Here is a tiny trained network, its code and every weight. The questions are about switching its units off for an input and a class, where a switched-off unit gives its printed mean instead of its output.

import numpy as np


def w(rows, s, z=0):
    codes = np.array(rows[::2]) - 128.0
    scale = np.full(codes.shape[1], s)
    scale[-1] = z or s
    return codes * scale


def f(y):
    return y / 2 * (1 + np.tanh(0.7978845608 * (y + 0.044715 * y**3)))


def log_softmax(a):
    a = a - a.max(-1, keepdims=True)
    return a - np.log(np.exp(a).sum(-1, keepdims=True))


def net(x, mask):
    res = np.array(x, float).reshape(1, 6) / 4 @ E
    y = f(res @ A[0][:, :-1].T + A[0][:, -1])
    res = res + np.where(mask, y, B[0][:, -1]) @ B[0][:, :-1]
    return log_softmax(res[-1] @ U[:, :-1].T + U[:, -1])


A, B = {}, {}
E = w([
[171,28,85,102,130,140,131,75],'x0',
[128,127,125,125,128,127,123,133],'x1',
[74,107,77,77,2,191,241,173],'x2',
[41,77,204,173,95,123,190,81],'x3',
[126,129,126,127,129,127,124,128],'x4',
[79,162,78,135,135,149,102,61],'x5',
],0.0088)
A[0] = w([
[202,176,49,99,134,140,103,180,23],'neuron 0',
[105,135,68,105,47,167,180,166,1],'neuron 1',
[184,35,66,124,116,145,126,82,13],'neuron 2',
[73,193,29,146,108,164,116,54,51],'neuron 3',
[189,67,164,137,103,127,138,242,101],'neuron 4',
[102,255,152,153,103,139,129,187,22],'neuron 5',
],0.014,0.0094)
B[0] = w([
[101,116,163,200,95,136,151,109,239],'neuron 0',
[151,115,136,206,172,118,70,120,255],'neuron 1',
[98,55,148,55,159,95,136,196,193],'neuron 2',
[139,214,147,70,118,118,159,103,213],'neuron 3',
[117,215,119,69,127,128,141,79,228],'neuron 4',
[130,2,119,52,159,104,137,154,218],'neuron 5',
],0.019,0.0086)
U = w([
[178,152,127,157,241,82,2,109,46],'0',
[84,79,85,49,131,119,149,170,51],'1',
[119,138,60,107,91,156,131,144,250],'2',
[121,140,52,113,90,163,126,143,246],'3',
[118,201,107,58,134,117,138,89,64],'4',
[21,93,175,177,54,153,200,81,93],'5',
],0.0088,0.017)

Each question gives the input, the list of numbers given to net, and the class t.
The units are the neurons (one row each of A and B). Each row of codes is followed by its name. A weight is (code - 128) times the scale printed after its matrix; where a second scale follows, it is the last column's (A, B and U).
mask holds one flag per neuron, in row order. A switched-off neuron (its flag False) gives its mean, the last column of its row in B, instead of its output. The means were averaged over made-up inputs and are rounded, as every weight is.
A unit's drop is (log p(t) with every unit on - log p(t) with that unit switched off) / (log p(t) with every unit on - log p(t) with every unit switched off).
The circuit of an input: a set's keep is (log p(t) with only the set's units on - log p(t) with every unit switched off) / (log p(t) with every unit on - log p(t) with every unit switched off). Starting from all 6 units, units are removed one at a time, each time the one whose removal leaves the highest keep (on an exact tie, the one counted first), for as long as the keep stays at least 0.8.
units of the circuit, in order: the units of the circuit, biggest drop first
top k neurons: the k neurons with the biggest drops, biggest first
drop when u is switched off: that unit's drop, to one decimal
input [7,3,5,-2,3,-8], class 4: units of the circuit, in order	(neuron 4)
input [8,-1,2,6,-5,2], class 1: top 2 neurons	(neuron 2; neuron 0)
input [7,-4,2,7,-6,8], class 4: top 3 neurons	(neuron 3; neuron 5; neuron 0)
input [-5,8,-6,5,-8,-7], class 2: top 3 neurons	(neuron 1; neuron 3; neuron 0)
input [-6,8,-5,6,0,1], class 2: units of the circuit, in order	(neuron 1; neuron 0)
input [1,-2,4,7,2,7], class 4: top 2 neurons	(neuron 3; neuron 0)
input [8,0,-5,6,0,4], class 1: top 2 neurons	(neuron 2; neuron 1)
input [-5,7,6,-5,4,-8], class 4: top 2 neurons	(neuron 4; neuron 2)
input [-4,-5,-2,-2,6,-7], class 4: top 2 neurons	(neuron 4; neuron 1)
input [6,-1,-5,-1,-8,6], class 3: top 2 neurons	(neuron 1; neuron 5)
input [1,1,-4,2,-5,1], class 3: units of the circuit, in order	(neuron 1; neuron 2)
input [5,5,-6,-8,7,-7], class 5: top 2 neurons	(neuron 0; neuron 1)
input [6,3,0,-8,6,-4], class 5: top 2 neurons	(neuron 0; neuron 5)
input [6,6,-4,-8,-2,8], class 4: units of the circuit, in order	(neuron 3)
input [-3,-1,2,7,1,8], class 4: top 2 neurons	(neuron 3; neuron 0)
input [-6,-2,-5,-6,8,-8], class 3: top 4 neurons	(neuron 1; neuron 0; neuron 3; neuron 2)
input [-4,-6,3,3,-2,8], class 4: top 2 neurons	(neuron 3; neuron 0)
input [8,3,-4,-2,8,-3], class 1: top 2 neurons	(neuron 2; neuron 1)
input [1,7,-6,-4,4,-5], class 2: drop when neuron 0 is switched off	0.1
input [-5,8,8,0,-1,6], class 0: drop when neuron 1 is switched off	1.2
input [-4,-4,-5,-8,4,0], class 5: drop when neuron 0 is switched off	0.7
input [2,6,0,-8,-2,2], class 5: drop when neuron 0 is switched off	0.8
input [-1,-2,-4,-1,6,-2], class 3: units of the circuit, in order	(neuron 1)
